Below is a small trained network, with its code and all its weights. Each question gives an input and a class and asks what happens when units are switched off, that is, made to give their printed mean instead of their output.

import numpy as np


def w(rows, s, z=0):
    codes = np.array(rows[::2]) - 128.0
    scale = np.full(codes.shape[1], s)
    scale[-1] = z or s
    return codes * scale


def norm(h):
    return h / np.sqrt((h * h).mean(-1, keepdims=True) + 1e-5)


def f(y):
    return y / 2 * (1 + np.tanh(0.7978845608 * (y + 0.044715 * y**3)))


def log_softmax(a):
    a = a - a.max(-1, keepdims=True)
    return a - np.log(np.exp(a).sum(-1, keepdims=True))


def net(x, mask):
    res = np.array(x, float).reshape(1, 6) / 4 @ E
    u = 0
    for l in range(4):
        y = f(norm(res) @ A[l][:, :-1].T + A[l][:, -1])
        res = res + np.where(mask[u : u + 8], y, B[l][:, -1]) @ B[l][:, :-1]
        u += 8
    return log_softmax(norm(res)[-1] @ U[:, :-1].T + U[:, -1])


A, B = {}, {}
E = w([
[131,131,52,3,111],'x0',
[187,180,104,171,129],'x1',
[203,151,141,121,155],'x2',
[145,96,168,144,80],'x3',
[166,42,126,166,92],'x4',
[112,154,172,91,92],'x5',
],0.011)
A[0] = w([
[8,140,125,168,210,21],'0.n1',
[163,207,213,138,140,24],'0.n2',
[31,142,109,203,105,167],'0.n3',
[171,92,115,182,161,61],'0.n4',
[83,122,94,199,84,77],'0.n5',
[117,88,223,110,85,1],'0.n6',
[44,153,109,163,189,73],'0.n7',
[95,76,188,153,84,90],'0.n8',
],0.016,0.0042)
B[0] = w([
[154,188,254,30,159,244],'0.n1',
[76,191,121,223,179,211],'0.n2',
[148,195,135,112,51,255],'0.n3',
[226,106,144,103,157,183],'0.n4',
[169,195,96,150,53,180],'0.n5',
[79,2,159,107,152,199],'0.n6',
[166,136,213,37,160,218],'0.n7',
[129,119,169,154,32,232],'0.n8',
],0.021,0.0067)
A[1] = w([
[75,52,168,128,116,126],'1.n1',
[253,85,84,136,191,77],'1.n2',
[49,98,131,164,103,106],'1.n3',
[70,100,160,163,23,255],'1.n4',
[79,175,135,205,181,101],'1.n5',
[87,80,154,123,110,135],'1.n6',
[67,155,11,29,117,118],'1.n7',
[165,158,173,92,188,2],'1.n8',
],0.019,0.0023)
B[1] = w([
[168,67,161,74,143,192],'1.n1',
[61,50,84,158,50,205],'1.n2',
[103,73,135,92,127,165],'1.n3',
[251,153,127,119,136,254],'1.n4',
[141,116,167,206,197,182],'1.n5',
[179,97,145,95,130,173],'1.n6',
[143,160,49,70,207,229],'1.n7',
[52,165,137,126,93,228],'1.n8',
],0.029,0.0096)
A[2] = w([
[107,81,104,159,93,2],'2.n1',
[85,149,184,93,125,34],'2.n2',
[113,120,108,116,208,73],'2.n3',
[100,158,151,124,121,41],'2.n4',
[150,228,104,144,39,207],'2.n5',
[97,120,108,251,173,180],'2.n6',
[91,153,29,121,153,115],'2.n7',
[94,198,112,161,124,34],'2.n8',
],0.016,0.002)
B[2] = w([
[101,37,103,73,88,156],'2.n1',
[72,162,159,70,113,212],'2.n2',
[155,95,82,144,125,186],'2.n3',
[116,106,154,77,121,162],'2.n4',
[15,180,57,220,144,254],'2.n5',
[81,52,171,211,232,214],'2.n6',
[146,114,96,157,248,215],'2.n7',
[158,9,204,69,176,170],'2.n8',
],0.014,0.006)
A[3] = w([
[202,254,62,126,95,109],'3.n1',
[193,172,100,191,128,4],'3.n2',
[101,98,41,43,176,155],'3.n3',
[240,117,84,128,198,70],'3.n4',
[181,159,19,99,198,80],'3.n5',
[82,194,109,144,136,106],'3.n6',
[158,97,137,105,151,66],'3.n7',
[42,239,147,14,151,130],'3.n8',
],0.012,0.0033)
B[3] = w([
[111,201,81,194,109,180],'3.n1',
[81,194,124,167,65,136],'3.n2',
[173,196,73,162,163,194],'3.n3',
[78,149,137,55,172,200],'3.n4',
[142,112,59,87,142,189],'3.n5',
[105,68,127,92,123,153],'3.n6',
[150,101,127,95,151,140],'3.n7',
[8,81,164,67,105,255],'3.n8',
],0.018,0.0096)
U = w([
[89,162,1,86,215,242],'0',
[185,230,122,210,40,8],'1',
[87,138,187,233,232,50],'2',
[236,110,178,80,89,172],'3',
[36,211,219,68,109,228],'4',
[84,52,29,198,51,24],'5',
],0.014,0.0017)

Each question gives the input, the list of numbers given to net, and the class t.
The units are the neurons (one row each of A and B). Each row of codes is followed by its name. A weight is (code - 128) times the scale printed after its matrix; where a second scale follows, it is the last column's (A, B and U).
mask holds one flag per neuron, layer by layer. A switched-off neuron (its flag False) gives its mean, the last column of its row in B, instead of its output. The means were averaged over made-up inputs and are rounded, as every weight is.
A unit's drop is (log p(t) with every unit on - log p(t) with that unit switched off) / (log p(t) with every unit on - log p(t) with every unit switched off).
The circuit of an input: a set's keep is (log p(t) with only the set's units on - log p(t) with every unit switched off) / (log p(t) with every unit on - log p(t) with every unit switched off). Starting from the 12 units with the biggest drops (on a tie, the unit counted first), units are removed one at a time, each time the one whose removal leaves the highest keep (on an exact tie, the one counted first), for as long as the keep stays at least 0.8.
units of the circuit, in order: the units of the circuit, biggest drop first
unit that matters most: the unit with the biggest drop
k most important neurons: the k neurons with the biggest drops, biggest first
k most important neurons of layer l: the k neurons of layer l with the biggest drops, biggest first
drop of u: that unit's drop, to one decimal
input [-4,6,0,-1,-3,2], class 2: units of the circuit, in order : 0.n2
input [4,-6,-6,-4,2,-8], class 4: units of the circuit, in order : 0.n1, 1.n8
input [3,0,2,0,-1,6], class 0: units of the circuit, in order : 0.n1, 0.n7
input [7,0,8,7,1,1], class 0: units of the circuit, in order : 0.n1, 0.n8
input [-4,0,4,1,0,-5], class 5: units of the circuit, in order : 1.n2, 0.n4
input [4,4,4,7,2,1], class 5: 2 most important neurons : 0.n8, 0.n1
input [-4,-3,4,8,-8,-7], class 2: 2 most important neurons : 0.n2, 1.n5
input [-2,6,-3,1,7,-1], class 1: 2 most important neurons of layer 0 : 0.n5, 0.n8
input [-5,3,-1,5,6,-7], class 1: 2 most important neurons : 0.n8, 0.n5
input [-8,-3,-6,5,-1,1], class 1: 2 most important neurons : 0.n3, 0.n5
input [6,-1,2,4,3,7], class 3: 2 most important neurons : 0.n6, 1.n1
input [-4,4,6,4,-5,-8], class 2: 3 most important neurons : 0.n2, 1.n5, 2.n6
input [-8,2,-7,-2,3,-6], class 1: 2 most important neurons : 0.n5, 0.n3
input [1,2,3,-7,6,-8], class 5: units of the circuit, in order : 1.n2
input [-8,-2,5,5,-1,8], class 3: 4 most important neurons of layer 1 : 1.n4, 1.n1, 1.n6, 1.n3
input [-1,8,2,8,2,-2], class 5: 2 most important neurons : 1.n2, 0.n4
input [1,-1,3,7,-5,-7], class 5: drop of 0.n4 : 0.4
input [3,-6,-4,0,8,-4], class 3: drop of 0.n7 : 0.0
input [-3,-5,-5,3,6,3], class 3: drop of 0.n6 : 0.5
input [-8,-5,1,0,4,3], class 3: unit that matters most : 0.n6
input [-7,0,6,-4,-5,3], class 2: drop of 1.n5 : 0.3
